Rows are numbered. After the first four, each row is followed by the numbers of the three nearest rows among all rows above it, by straight-line distance, nearest first.
In the rows, 128 means zero.
1: [129 102 169 130 126 137 131 179  95 128 104 131 181 125 125 122 161 125
 133 152 146 141 132 126 179  90 125 131 132 197 145 111 126 129 128 125
 195 134  98 126 139 111 120 138 123 146 149 255 135 105 129 132 113 134
 109 137 190 144 129 117 137 135 133 152 129 138 123 121 139 128 124]
2: [124 150  70 109 125 118 122  98 188 130 100 105  14 123 142 136  83 139
  84  89  73 122  88 122 169 130 122 133 154  59 111 148 125 118 131 132
  40 127 166 106 145 132  41 126 149 114 104   1 129 123 121 129 129 132
 106 122  75 122 148 129 122 132 126 128 161 148 134 137 140 117 132]
3: [127 126 102 111 136 127 136 131 127 120 115 130 107 133 127 147 138 122
 115 118 118 121 123 117 184 132 141 132 138 115 122 146 116 121 133 135
 117 127 126 109 142 116 133 125 136 113 116 136 140 118 126 133 106 139
 112 137 155 135 124 129 134 129 133 157 135 126 124 130 138 140 136]
4: [122 123  95 128 128 140 132 141 137 128 129 107  72 111 124 138 127 132
 111 128 122 129 102 134 171 124 112 120 130 116 115 165 138 125 143 132
  98 130 161 122 131 123 127 136 121 123 105  77 142 125 130 131 130 127
 117 131 128 125 127 136 135 129 155 131 113 124 138 118 111 134 130]
5: [121 125 112 118 122 128 109 107 151 118 104 125  90 120 132 133 113 130
 111 122 116 125 131 126 168 131 125 125 126  89 106 126 128 116 133 143
  98 103 140 157 146 115 108 123 149 134 127  31 140 122 131 134 136 118
 122 107  97 129 114 127 122 126 126 147 150 133 130 134 134 141 115]
4 3 2
6: [127 131 113 114 132 126 130 100 131 110 105 113 107 118 131 135 113 130
 115 120 121 115 128 138 173 124 121 144 126 144 114 133 127 128 133 141
 111 134 136 129 132 130 126 129 142 118 114 100 122 127 122 132 131 121
 117 125 130 151 127 111 116 128  98 134 135 116 150 123 128 127 124]
3 4 5
7: [135 129 105 123 118 123 137 138 131 113 114 129 103 127 119 131 128 135
 122 122 114 139 136 132 172 122 114 117 127 129 118 126 137 124 129 137
 103 125 138 123 139 124 133 131 106 100 122 134 122 128 118 127 122 119
 127 127 132 142 140 130 128 120 120 147 128 129 123 120 135 129 125]
3 6 4
8: [125 142 102 115 136 127 123 145 111 139 105 118  93 134 128 135 129 144
 128 125 109 129 113 144 186 134 120 133 149 133 128 143 127 109 139 132
 117 143 153 159 155 141 117 130 108 136 100 140 131 117 122 135 139 134
 125 111 146 140 119 124 140 127 136 138 151 143 136 129 127 133 140]
7 3 6
9: [131 119 124 137 125 136 105 212  92 135 104 156 156 127 122 125 206 125
 150 202 135 183 137 137 173 152 179  93 119 250 122  26 130 126 120 147
 255 128  13 114 161  80 165 123  96 144 149 255 195 114 113 116 126 162
 121 146 250 167 123 168 132 131 148 186 119 110 115 155 160 137 118]
1 3 7
10: [127 158 109 117 139 135 112 104 150 134 122 123  96 118 124 129 115 126
 113 138 113 137 112 134 175 115 143 142 149 110 111 106 129 126 127 131
 130 143 142 131 149 106 143 130 153 114 111  50 118 126 109 123 133 111
 137 125 105 116 127 140 129 139 114 131 152 125 139 133 128 121 126]
5 6 4
11: [131 132 136 124 136 135 134 113 128 127 112 120 144 118 122 134 126 123
 123 132 130 126 127 113 159 125 146 137 127 144 117 103 125 120 127 118
 137 126 108 133 123 137 125 133 122 110 126 125 128 133 128 122 109 117
 119 119 122 122 128 114 117 126 129 121 128 151 141 120 139 128 115]
6 7 3
12: [120 143 142 121 130 128 118 105 126 119 111 150 170 102 126 131 131 140
 141 122 125 123 123 129 190 124 154 109 137 123 129  58 119 112 116 124
 136 122  88 142 135 139  69 128 171 134 132 127 123 134 137 133 108 124
 151 124 148 140 130 129 113 116  41 135 130 108 133 123 126 114 141]
11 6 7
13: [119 147 101 128 118 120 124 138 135 138 122 103 101 118 128 138 123 135
 111 119 119 131 126 121 172 125 120 124 134 112 113 130 147 108 130 137
 112 125 125 143 141 133 124 150 109 118 115 159 140 112 129 138 153 129
 118 127 111 138 138 132 127 126 147 133 135 137 121 121 146 123 136]
7 8 3
14: [129 133 128 130 138 128 103  51 138 127 111 155 123 107 138 126 123 123
 146 133 121 142 116 120 153 124 132 135 129 124 127  84 118 132 125 125
 124 130 127 112 120 123 137 121 180 132 104 116 124 167 118 130 122 118
 162 123 101 126 133 126 118 113  30 130 117 121 113 129 131  80 134]
12 6 10
15: [128 126  99 128 129 134 137 185 123 119 104 114  94 139 122 131 154 139
 112 134 127 132 136 138 171 125 126 131 127 158 132 135 134 122 137 120
 126 115 138 112 136 125 169 125  79  98 132 172 127 109 114 127 133 127
  84 113 171 138 126 126 131 121 164 130 129 124 107 123 144 133 118]
7 3 13
16: [118 133 106 113 135 128 122 146 134 133 105 135  96 122 145 122 119 132
 128 130 116 137 134 132 161  91 140 117 126 111 118 134 123 132 138 119
 109 120 119 149 135 125 121 139 118 139 115 114 127 121 128 120 113 142
 114 133 125 139 130 140 131 121 155 136 127 127 135 122 142 117 134]
7 13 3
17: [121 139 111 105 131 143 126 179 130 137 105 104  96 119 118 123 138 125
 126 125 118 132 117 149 185 142 147 132 160 140 138 113 123 135 132 111
 104 127 133 131 170 111 154 137  83 160 109 202 118 100 132 131 145 131
  86 122 160 159 141 129 121 126 173 137 154 138 119 128 143 146 138]
15 8 13
18: [140 119  97 129 140 129 119 117 128 128 121  92  70 124 135 129 129 119
 106 138 130 115 133 135 158 129 109 133 122 112 132 171 134 142 127 120
 117 123 184 122 128 128 122 133 127 185 122  93 132 152 137 126 138 141
 134 130 120 112 119 138 115 126 180 113 117 150 132 122 122 134 117]
4 16 8
19: [125 113 194 113 137 119 126 137 118 126 115 152 199 125 145 138 148 125
 156 161 148 138 147 117 161  89 149 117 116 171 130  72 125 127 130 151
 203 132  65 143 137 130 129 122 117 101 148 223 110 114 121 129 138 124
 124 136 154 137 123 118 128 138 100 129 116 147 122 136 128 152 127]
1 11 12
20: [129 142 117 122 128 138 118 135 113 116  99 126 112 137 133 128 142 130
 123 121 106 128 131 136 185 123 122 128 132 132 127 138 142 120 127 130
 125 133 142 122 147 114 126 136 117 137 113 178 124 114 123 135  82 131
 108 125 146 131 121 124 115 127 147 146 138 130 130 124 145 121 123]
3 7 8
21: [129 135 124 129 149 134 130 127 138 121 111 136 137 140 115 131 127 137
 116 125 120 138 128 123 169 133 131 135 127 140 136 107 124 113 128 123
 122 124 113 124 144 108 146 146 124 140 124 138 138 119 130 123  65 114
 126 131 116 134 109 124 111 128 126 131 137 130 130 134 135 141 128]
11 20 3
22: [135 138 145 109 142 133 155 249  59 145 101 139 101 132 135 101 183 159
 104 140 168 131 112 136 165 128 146 127 157 216 146 118 127 126 144 133
 209 156  91 129 199 120 152 145  69 159 132 255 135  43 119 126 163 161
  31 140 255 191 140 129 148 134 195 175 186 139 129 122 138 145 149]
1 17 15
23: [134 138  94 118 133 130 121 128 140 122 111 112  88 122 122 134 136 139
 119 126 108 121  86 133 186 126 132 133 155 114 123 127 117 120 143 131
 118 131 163 108 163 127 117 135 128 126 101 111 136 131 128 146 143 116
 105 139 146 132 155 121 141 131 122 147 151 133 122 111 149 131 119]
3 8 7
24: [121 127  83 116 126 133 135  61 167 109 108 131  55 120 125 149 101 132
 104  93  86 119 113 115 178 158 137 136 146  68  98 134 143 128 128 139
  55 128 159 118 130 125 126 116 170 146 109   1 129 120 125 129 123 123
 140 114  63 102 140 130 106 133 111 131 145 123 135 124 127 126 130]
5 2 10
25: [128 113 167 145 114 133 114 134 143 123 124 150 146 133 128 124 114 123
 134 119 119 133 138 133 161 112 140 134 105 127 137 111 119 121 135 121
 134 120 107 118 110 144 138 132 124 128 128 110 134 152 126 122 126 136
 143 113 122 114 114 140 109 126 102 108  83 147 127 127 121 132 126]
11 21 7
26: [124 127 121 134 117 128 131 128 134 137 108 129 112 130 128 131 113 106
 119 127 123 127 119 132 162  88 129 117 121 137 115 130 120 113 126 120
 121 140 120 123 151 135 110 135 119 134 130 106 137 131 127 115 127 137
 116 110 115 132 121 141 134 136 132 125 130 136 131 105 127 138 113]
16 11 7
27: [137 133 152 120 136 148 128 120 147 125 114 177 164 115 113 130 125 129
 156 124 128 135 129 135 156 106 153 126 135 117 130  67 114 114 125 135
 133 125  84 132 123 131 116 136 155 135 127 129 135 136 118 121 131 122
 137 118 138 132 119 122 114 136  77 119 134 134 121 124 117 111 144]
12 25 11
28: [126 131 147 120 139 143 111  67 133 124 122 162 163 131 134 139 126 132
 127 127 117 132 136 136 173 110 147 135 132 124 128  79 116 120 125 142
 116 135 121 118 117 120 165 128 162 194 134 110 123 136 124 136 156 115
 169 141 109 136 134 130 128 121  62 137 140 103 140 124 121  98 149]
14 27 12
29: [126 142 161 120 125 134 117 131 127 124 102 162 184 112 129 131 142 124
 144 132 141 134 129 115 168 139 153 136 141 140 120  69 109 119 126 129
 152 120  69 113 125 125 129 115 146 133 136 138 140 121 119 123 134 141
 148 139 131 128 146 125 136 135  62 127 136 120 131 128 127 119 133]
27 12 11
30: [136 125 115 137 123 121 144 255 110 140 124  96 136 163 134 112 159 117
 129 118 129 136 146 135 178 132 106 129 108 177 162 201 148 131 139 115
 127 143 132 125 141 133 141 123  43  93 122 218 137  96 136 119 167 159
  82 116 173 151 112 129 105 140 239 141  94 127 124 134 145 180 106]
15 17 20
31: [117 141 115 129 132 118 126  38 150 124 107 153 111 108 120 135 107 137
 132 127 125 139 126 142 168 138 128 124 143  80 119  89 120 112 131 136
 114 130 140 152 103 111 124 132 198 110 124  48 128 166 121 129 161 104
 171 112  60 114 133 135 112 123  46 115 131 171 135 115 122 106 133]
14 10 5
32: [109 115 112 113 134 127 143 245 109 134 107  69 113 166 132 123 143 134
 120 135 116 126 121 121 171 114 117 122 131 160 143 183 148 113 119 126
 108 135 128 136 174 120 103 124  35 122 126 210 129  88 131 119 134 150
  56 121 192 141 142 123 118 134 236 149 137  97 132 130 164 169 105]
30 15 17
33: [130 130 116 138 118 135 111 191 101 117 127 119 101 142 123 110 151 128
 126 136 128 130 126 132 176  52 118 125 105 150 131 141 135 131 121 125
 144 128 144 126 131 130 159 126  86 123 128 177 130 107 128 124 133 135
 105 138 132 123 123 139 120 140 157 139 107 108 121 128 139 141  99]
15 20 7
34: [127 129  99 108 135 137 136 175 107 123 100 123 102 130 117 110 149 141
 128 141 137 123 127 144 156  81 120 123 121 150 126 138 120 112 135 129
 125 132 139 130 139 132 136 124  75  97 127 203 111  93 135 133 132 137
 110 127 163 130 129 123 132 140 173 146 134 123 142 111 119 138 129]
15 33 20
35: [133 139 100 120 122 113 126  91 147 117 107 125 101 132 137 123 106 123
 113 124 133 123 111 110 168 131 112 129 145  88 126 135 121 129 144 129
 108 122 129 137 140 133 166 121 160 166 123  50 129 126 129 123 119 117
 141 127  99 130 139 105 125 141 100 126 149 134 131 127 126 125 120]
5 10 6
36: [137 125 124 127 126 118 117  58 177 128 103 118 103 117 137 144  95 121
 124 124 120 133 132 127 164 121 126 135 126  68 102 130 133 126 131 125
  83 113 142 108  95 147 147 149 174 124  97   1 125 170 128 126 130 102
 183 123  59 102 143 121 115 121  69 119 131 131 129 125 117 110 143]
31 24 35
37: [130 138 118 123 131 124 124 115 151 127 132 112  86 141 136 134 127 127
 117 132 125 137 118 139 157 160 133 131 123  88 127 135 137 133 109 135
 111 128 137 111 127 119 132 152 142 109 116  35 131 143 130 116 127 123
 152 124 122 123 136 133 128 133 112 122 134 142 129 116 125 123 120]
10 5 35
38: [117 156  54 119 133 124 125 134 146 125 111  81   1 129 137 117 133 130
  82 115  70 125  97 127 164 125  98 125 140  84 124 202 150 106 130 140
  67 140 206 124 156 126 142 134 113 152  96  64 130 107 132 139 115 131
 118 114 139 149 135 131 124 132 172 139 134  97 140 136 123 144 125]
4 18 23
39: [125 143 151 118 145 125 118  97 135 133 110 166 155 105 127 132 127 129
 135 132 126 128 131 117 172 126 147 141 130 113 111  73 110 116 132 149
 120 139  92 102 132 142 144 129 167 139 137 144 117 134 125 128 146 136
 156 120 121 116 143 136 117 135  63 124 143 149 128 111 128 103 134]
27 29 28
40: [132 146 140 110 134 130 119 189  72 140 107 125 172 112 125 121 155 119
 123 136 152 121 114 129 156 101 132 119 142 191 132 123 139 119 127 129
 162 144 104 127 157 112 116 147 115 117 133 255 130 108 125 122 101 152
  77 131 211 147 134 136 145 125 133 152 160 119 135 120 131 128 130]
1 34 20
41: [125 120 146 130 133 123 130 189  84 134 117 123 151 140 128 110 147 132
 125 154 150 126 129 130 156 172 128 133 132 194 142 127 133 117 125 110
 177 122  88 130 139 125 188 121 100 129 142 255 126 105 124 127 119 155
  94 131 181 147 131 118 134 138 174 127 122 123 124 129 135 132 130]
1 40 15
42: [122 132 104 129 135 137 122 147 135 132 106  87  97 132 132 129 120 133
 113 141 111 138 124 119 167 131 117 126 122 129 116 163 143 124 128 135
 109 136 145 129 138 127 144 145  72 121 114 128 142 115 130 134 153 117
 111 141 136 129 129 126 123 145 182 148 136 118 135 117 141 150 126]
13 4 7
43: [127 136 104 125 143 143 119 145 149 117 102 124  96 126 119 146 143 129
 144 148 115 178 132 135 153 166 138 105 131 126 107  70 125 135 121 140
 129 118  91 151 134  99 128 138 133 119 122 112 181 131 128 143 112 129
 142 127 133 136 131 155 108 127  89 137 124 135 127 131 159 152 126]
21 7 11
44: [134 109 166 131 122 127 126 211  66 151  92 137 199 132 118 121 208 127
 155 180 162 126 144 141 184 171 156 108 139 254 140  60 127 122 126 130
 255 151  38 127 172  97 123 133  90 148 145 255 158  78 118 111 133 174
 107 170 255 173 128 156 142 128 125 171 147 124 108 140 136 127 144]
9 1 40
45: [128 121 169 127 123 133 130 191  93 135  79 124 184 136 133 125 148 127
 123 143 150 136 128 123 178 116 141 128 123 185 137 120 137 128 128 132
 206 127  93 129 145 121 112 122 111 131 136 255 120 106 132 108 111 134
 145 143 185 130 132 120 137 132 120 159 118 131 130 143 132 132 117]
1 40 19
46: [129 125 162 120 117 137 121 138 125 111  97 150 204 127 130 117 132 133
 145 137 147 136 148 127 160 124 144 131 134 138 131  49 121 136 129 157
 159 135  65 115 124 123 130 123 142 141 139 195 131 132 128 125 124 137
 131 136 135 132 106 122 111 126  86 128 132 131 115 139 133 122 137]
29 27 19
47: [136 117 163 124 133 124 116 136 128 123 116 151 181 119 128 135 125 142
 147 154 127 138 139 130 163 115 150 136 120 153 118  74 105 129 119 131
 167 114  70 111 120 132 107 131 142  97 128 137 128 111 133 144 119 137
 144 139 123 129 107 123 110 129  78 136 129 104 122 144 130 109 110]
29 46 27
48: [129 135 158 115 121 121 120 134 122 125 102 153 177 106 116 129 127 142
 145 149 146 140 122 131 163 139 148 123 137 150 117  62 110 118 133 131
 173 134  82  85 128 116  98 132 153 166 137 193 130 106 120 124 123 123
 121 145 143 135 127 128 146 124 103 151 161 119 116 137 118 136 139]
46 29 47
49: [130 122 167 115 135 131 120 164  89 136 100 119 173 127 142 115 178 145
 138 142 149 110 139 128 186 153 133 130 133 204 151 114 136 135 135 132
 194 124  83 137 141 126 121 118  98 175 137 255 126 101 135 125  91 154
 116 160 183 158 126 127 133 130 127 136 123 196 112 136 144 127 126]
1 45 41
50: [128 106  98 111 138 125 123 142 128 127 111 118 121 130 115 125 125 131
 129 138 112 122 134 126 169 131 137 134 140 116 120 105 130 127 127 124
 122 116 131 129 136 133 133 142 123 150 110 127 127 112 120 128 127 120
 122 113 141 144 128 119 135 129 136 140 126 126 119 135 118 140 115]
7 3 16
51: [131 135 112 117 126 125 138  84 157 129 114 125 104 125 127 137 109 117
 128 125 113 143 121 136 169 104 130 123 126 103 112 127 139 133 118 120
 118 141 135 150 142 123 152 136 161 135 114  60 126 141 123 136 129 124
 137 121  99 128 130 121 121 119 119 126 115 120 138 124 128 130 126]
10 35 6
52: [135 112 105 139 115 124 132 146 135 139 122 118 115 151 112 128 132 109
 123 127 120 136 136 133 168 132 130 132 100 115 134 177 135 127 120 113
 132 102 162 130 109 136 159 122 115  68 140  66 138 166 141 132 110 145
 140 115 106  99 118 139 120 128 162 113  78 131 130 140 126 131 118]
4 37 25
53: [135 121 140 122 139 131 124 131 114 124 108 128 145 134 127 118 136 127
 127 124 122 139 127 123 174 109 130 134 122 142 119 123 118 131 140 127
 130 119 115 144 127 126  67 130  96 159 135 156 142 137 117 142 137 122
 130 123 139 121 137 135 122 114 124 130 123 146 129 118 133 123 110]
11 26 50
54: [135 138 120 115 136 125 140 122 130 133  92 130 107 123 134 117 133 135
 111 122 114 137 116 132 159 142 136 133 118 118 112 110 139 133 120 141
 121 117 143 116 149 114  93 130 127 134 119 118 127 122 136 136 132 125
 129 118 114 133 135 137 131 129 110 125 131 138 125 134 118 136 129]
7 50 6
55: [124 122  96 125 135 128 154 133 136 130 110  76  51 151 133 127 113 123
 108 121 115 131 111 117 160 124 112 131 132 133 127 188 130 129 124 127
 124 128 173 152 143 119 162 137  67 124 127 116 108  81 124 124 130 128
  86 117 121 116 123 135 134 132 229 117 122 124 132 123 154 168 122]
42 4 18
56: [124 128  71 126 139 136 122 136 144 121 109  82   5 134 137 130 130 127
  95 119  99 129 108 150 183 107 110 125 126  93 127 197 137 126 131 127
  71 120 201 165 123 132 116 126 116 163 111  32 132 129 125 124 121 131
 110 108 124 121 124 123 131 132 185 133 136 149 133 129 130 142 124]
38 4 18
57: [119 152  83 117 129 139 114  54 175 117 108 112  72 131 114 144  93 136
 129 104  91 136 120 131 159 128 119 141 134  58 107 115 123 124 114 138
  62 123 170 133 125 121 109 126 159 117  99   1 116 165 134 135 146 102
 132 110  63 114 138 127 126 109  98 118 134 116 150 131 134 130 137]
24 36 5
58: [125 124 148 133 130 119 128 113 124 118 108 157 142 138 119 126 122 119
 144 116 115 136 135 133 160  92 125 122 113 116 124 119 119 127 123 126
 116 109 122 129 103 134 170 131 154  87 146  95 143 143 132 137 124 119
 165 116  93 118 100 133 116 119  98 123  96 122 127 136 126 124 116]
25 51 11
59: [132 130 108 118 128 135 132 105 129 112 105 130  99 121 130 131 122 118
 129 124 112 122 117 129 166 129 124 129 135 127 126  99 131 131 118 143
 117 123 132 138 147 127 122 135 149 119 121 112 130 128 117 116 126 120
 124 122 145 152 131 117 131 125  84 132 132 143 127 131 112 125 128]
6 54 7
60: [132 120 115 125 135 132 116 192 135 121 110 101 150 143 128 130 125 141
 114 120 108 136 128 115 158  93 115 122 129 132 135 123 136 119 138 132
 121 134 133 129 131 139 158 141  85 133 121 163 139 114 131 118 138 145
 103 125 144 133 131 118 125 132 174 105 142 130 127 130 136 151 119]
15 42 33
61: [122 138 106 138 132 131 122  94 145 136 107 126 129 110 137 119 111 117
 124 130 129 138 126 126 153 101 115 130 126 114 129 155 144 122 135 113
 116 126 128 156 118 116 146 129 147 129 118  71 125 130 134 118 128 125
 134 118 100 131 132 114 114 136 117 124 114 118 126 135 130 122 121]
51 35 6
62: [151 104 187 163 122 138 126 235  60 148 113 126 208 141 140  94 175 124
 148 175 192 131 148 119 152 123 143 128  88 241 147 116 121 123 136 125
 255 142  54 130 132 104 133 113  62  84 155 255 158 103 137 114 149 162
 122 161 239 153 114 120 143 125 155 148 102 137 113 156 139 137 110]
44 45 1
63: [133 125 104 124 120 124 137  79 116 119 121 129  99 128 133 125 121 123
 117 142 108 137 142 132 158  72 116 120 122 112 125 126 137 137 138 120
 123 135 137 125 140 115 171 132 153 156 127  76 140 148 127 117 129 122
 149 120  97 119 120 131 119 119  92 139 136 137 117 131 126 118 121]
51 61 35
64: [119 146 102 120 128 140 134 202 121 128 103 114 105 132 132 117 132 126
 121 124 115 121 124 130 169 118 133 132 143 169 148 132 126 128 137 125
 124 140 121 127 155 124 121 131  93 113 131 228 134  94 120 150 156 149
 102 128 187 164 123 135 118 134 178 131 121 124 128 123 123 151 134]
34 17 15
65: [119 148 100 117 133 135 121 156 129 134 106 108  76 126 131 133 132 133
 121 139 100 126 112 131 164 133 139 133 145 122 121 140 142 128 137 128
 115 128 143 127 142 133 121 140 114 144 120 115 116 118 134 124 138 126
 106 124 139 147 134 134 133 123 160 132 145 128 127 135 128 140 131]
8 16 50
66: [123 137 121 125 123 131 134 141 128 114 107 112 110 123 118 129 116 118
 124 113 121 135 123 139 171 132 134 127 147 136 132 145 129 117 132 122
 121 129 139 127 137 143 109 143 119 127 114 107 126 131 121 123 102 134
 129 115 138 126 114 137 126 125 129 130 116 124 119 133 116 115 129]
7 26 50
67: [135 133  89 131 129 122 134 127 150 118 112 130  86 121 136 125 124 120
 123 117 122 133 123 128 182 109 139 136 134  77 113 121 127 128 130 133
  87 128 149 142 136 136 128 133 138 124 128  54 121 110 120 137 130 111
 134 129 106 128 118 124 117 135 140 121 116 134 133 128 142 139 123]
5 51 10
68: [112 138 112 121 126 125 131  91 155 110 108 123  95 128 139 124 109 138
 112 121 135 125 126 121 153 154 126 133 126  83 125 127 131 136 141 139
  94 122 136 121 125 113 112 131 139 116 122  54 104 129 128 139 142 124
 121 120  86 127 142 119 131 130 121 131 134 112 122 130 125 121 134]
5 37 67
69: [129 141 124 113 144 123 113 141 115 125  97 129  84 113 141 147 144 128
 107  96 112 123 112 133 176 165 137 127 139 162 126 114 128 118 143 125
 142 125 106 149 167 111 106 133 122 150 119 189 112 105 113 137 154 144
 102 123 154 157 136 122 146 132 106 147 157 123 132 120 138 135 125]
8 20 17
70: [132 140 122 112 137 144 120 117 128 138 117 123 129 102 134 144 121 126
 125 120 110 128 118 131 176 114 135 121 132 128 102 103 115 137 135 120
 115 142 145 122 127 149  80 146 168 128 126 113 129 133 146 125 121 136
 130 121 137 131 130 117 128 134  99 140 119 127 128 123 125 126 128]
59 6 54
